Below are the code and all the weights of a small trained network. Each question names an input and a target symbol and asks about switching units off, where a switched-off unit gives its printed mean instead of its output.

import numpy as np


def w(rows, s, z=0):
    codes = np.array(rows[::2]) - 128.0
    scale = np.full(codes.shape[1], s)
    scale[-1] = z or s
    return codes * scale


def norm(h):
    return h / np.sqrt((h * h).mean(-1, keepdims=True) + 1e-5)


def f(y):
    return np.maximum(y, 0)


def softmax(a):
    e = np.exp(a - a.max(-1, keepdims=True))
    return e / e.sum(-1, keepdims=True)


def log_softmax(a):
    a = a - a.max(-1, keepdims=True)
    return a - np.log(np.exp(a).sum(-1, keepdims=True))


def net(x, mask):
    ids = ['αβγζθλμξσ'.index(c) for c in x.split()]
    T = len(ids)
    res = E[ids] + P[:T]
    r = norm(res)
    for j in range(3):
        rows = slice(2 * j, 2 * j + 2)
        q, k, v = (r @ M[0][rows].T for M in (Q, K, V))
        z = softmax(np.where(np.tri(T) > 0, q @ k.T / 2**0.5, -1e9)) @ v
        o = O[0][rows]
        res = res + np.where(mask[j], z, o[:, -1]) @ o[:, :-1]
    y = f(norm(res) @ A[0][:, :-1].T + A[0][:, -1])
    res = res + np.where(mask[3:7], y, B[0][:, -1]) @ B[0][:, :-1]
    return log_softmax(norm(res)[-1] @ U[:, :-1].T + U[:, -1])


Q, K, V, O, A, B = {}, {}, {}, {}, {}, {}
E = w([
[26,45,98,155,103,230],'α',
[240,73,88,155,97,66],'β',
[133,170,133,43,61,182],'γ',
[119,255,42,150,199,137],'ζ',
[86,157,103,198,155,158],'θ',
[158,165,216,139,130,179],'λ',
[92,142,166,155,158,140],'μ',
[131,153,224,118,128,158],'ξ',
[80,113,105,55,139,38],'σ',
],0.022)
P = w([
[178,77,9,97,245,186],'0',
[85,67,195,120,142,117],'1',
[86,111,188,122,133,120],'2',
[85,131,181,131,124,123],'3',
[77,142,174,138,115,125],'4',
[73,157,174,141,101,128],'5',
[85,165,175,139,86,122],'6',
[84,179,176,140,76,132],'7',
[71,195,167,149,72,123],'8',
[100,199,168,146,76,130],'9',
],0.014)
Q[0] = w([
[110,115,39,58,113,102],'H1',
[142,193,148,113,134,72],'H1',
[153,165,252,194,169,162],'H2',
[151,59,171,196,110,68],'H2',
[217,112,3,197,184,93],'H3',
[237,122,240,85,91,104],'H3',
],0.041)
K[0] = w([
[100,165,155,173,59,70],'H1',
[145,206,156,108,133,79],'H1',
[187,108,48,66,206,146],'H2',
[170,74,123,118,169,104],'H2',
[190,75,58,253,203,110],'H3',
[157,36,200,146,40,209],'H3',
],0.04)
V[0] = w([
[153,177,118,245,93,176],'H1',
[99,137,130,148,228,70],'H1',
[235,1,147,148,162,61],'H2',
[95,109,85,190,99,88],'H2',
[132,163,137,122,155,90],'H3',
[93,111,141,97,174,154],'H3',
],0.053)
O[0] = w([
[142,89,193,179,102,208,81],'H1',
[68,153,162,148,143,79,133],'H1',
[120,1,184,139,107,136,3],'H2',
[113,96,85,156,174,111,61],'H2',
[119,128,136,154,108,96,130],'H3',
[93,153,99,135,129,142,162],'H3',
],0.038,0.031)
A[0] = w([
[155,118,130,103,197,15,126],'N1',
[28,79,147,185,133,100,10],'N2',
[194,100,11,254,63,245,1],'N3',
[116,134,211,207,139,250,66],'N4',
],0.04,0.0036)
B[0] = w([
[81,97,72,145,87,134,204],'N1',
[217,141,132,77,203,163,237],'N2',
[2,175,128,47,149,213,201],'N3',
[107,121,19,170,110,79,250],'N4',
],0.042,0.015)
U = w([
[64,120,105,111,138,199,114],'α',
[168,98,131,131,148,138,254],'β',
[248,144,95,82,101,112,159],'γ',
[90,176,195,236,151,95,157],'ζ',
[169,119,49,188,204,145,78],'θ',
[131,125,89,175,50,142,120],'λ',
[154,147,169,98,227,109,73],'μ',
[116,148,195,100,77,107,113],'ξ',
[96,125,97,99,151,47,74],'σ',
],0.016,0.0076)

Each question gives the input, a string of symbols that net reads in full, and the target symbol t.
The units are the heads (2 rows each of Q, K, V and O) and the neurons (one row each of A and B). Each row of codes is followed by its name. A weight is (code - 128) times the scale printed after its matrix; where a second scale follows, it is the last column's (O, A, B and U).
mask holds one flag per unit, heads first, then neurons. A switched-off unit (its flag False) gives its mean, the last column of its rows in O or B, instead of its output. The means were averaged over made-up inputs and are rounded, as every weight is.
A unit's drop is (log p(t) with every unit on - log p(t) with that unit switched off) / (log p(t) with every unit on - log p(t) with every unit switched off).
The circuit of an input: a set's keep is (log p(t) with only the set's units on - log p(t) with every unit switched off) / (log p(t) with every unit on - log p(t) with every unit switched off). Starting from all 7 units, units are removed one at a time, each time the one whose removal leaves the highest keep (on an exact tie, the one counted first), for as long as the keep stays at least 0.8.
circuit, biggest first: the units of the circuit, biggest drop first
k most important neurons: the k neurons with the biggest drops, biggest first
drop of u: that unit's drop, to one decimal
input ζ θ γ α, target α: circuit, biggest first => [H1 N3]
input β λ β θ γ γ θ λ, target β: most important neuron => [N2]
input μ ζ θ ξ λ, target μ: circuit, biggest first => [N2 H2 H1]
input γ θ γ λ α ξ β θ, target γ: circuit, biggest first => [H1 H2]
input θ α σ θ α γ γ γ β λ, target θ: circuit, biggest first => [H2 N4 H1 N2]
input θ θ θ, target θ: 2 most important neurons => [N4 N2]
input α ξ λ γ ξ ζ γ β θ, target α: circuit, biggest first => [H2 H1 N3]
input μ β α α γ λ, target μ: circuit, biggest first => [H1 N2 H2]
input μ α θ α ξ γ γ ζ α μ, target μ: circuit, biggest first => [N2 H1 H2]
input λ γ γ σ λ, target λ: circuit, biggest first => [N4 H2 H1]
input α α α, target α: 3 most important neurons => [N3 N2 N4]
input γ γ λ λ λ, target γ: drop of N2 => 0.0
input θ α α ζ θ ζ λ γ ζ μ, target θ: drop of N2 => 0.4
input μ β σ, target σ: drop of H2 => 0.1
input λ θ θ α ξ θ, target λ: drop of N4 => 0.6
input α λ σ α ξ, target α: most important neuron => [N3]
input θ θ θ μ σ θ λ θ μ, target θ: 2 most important neurons => [N2 N4]
input μ ζ α γ α α γ θ, target μ: 2 most important neurons => [N2 N4]
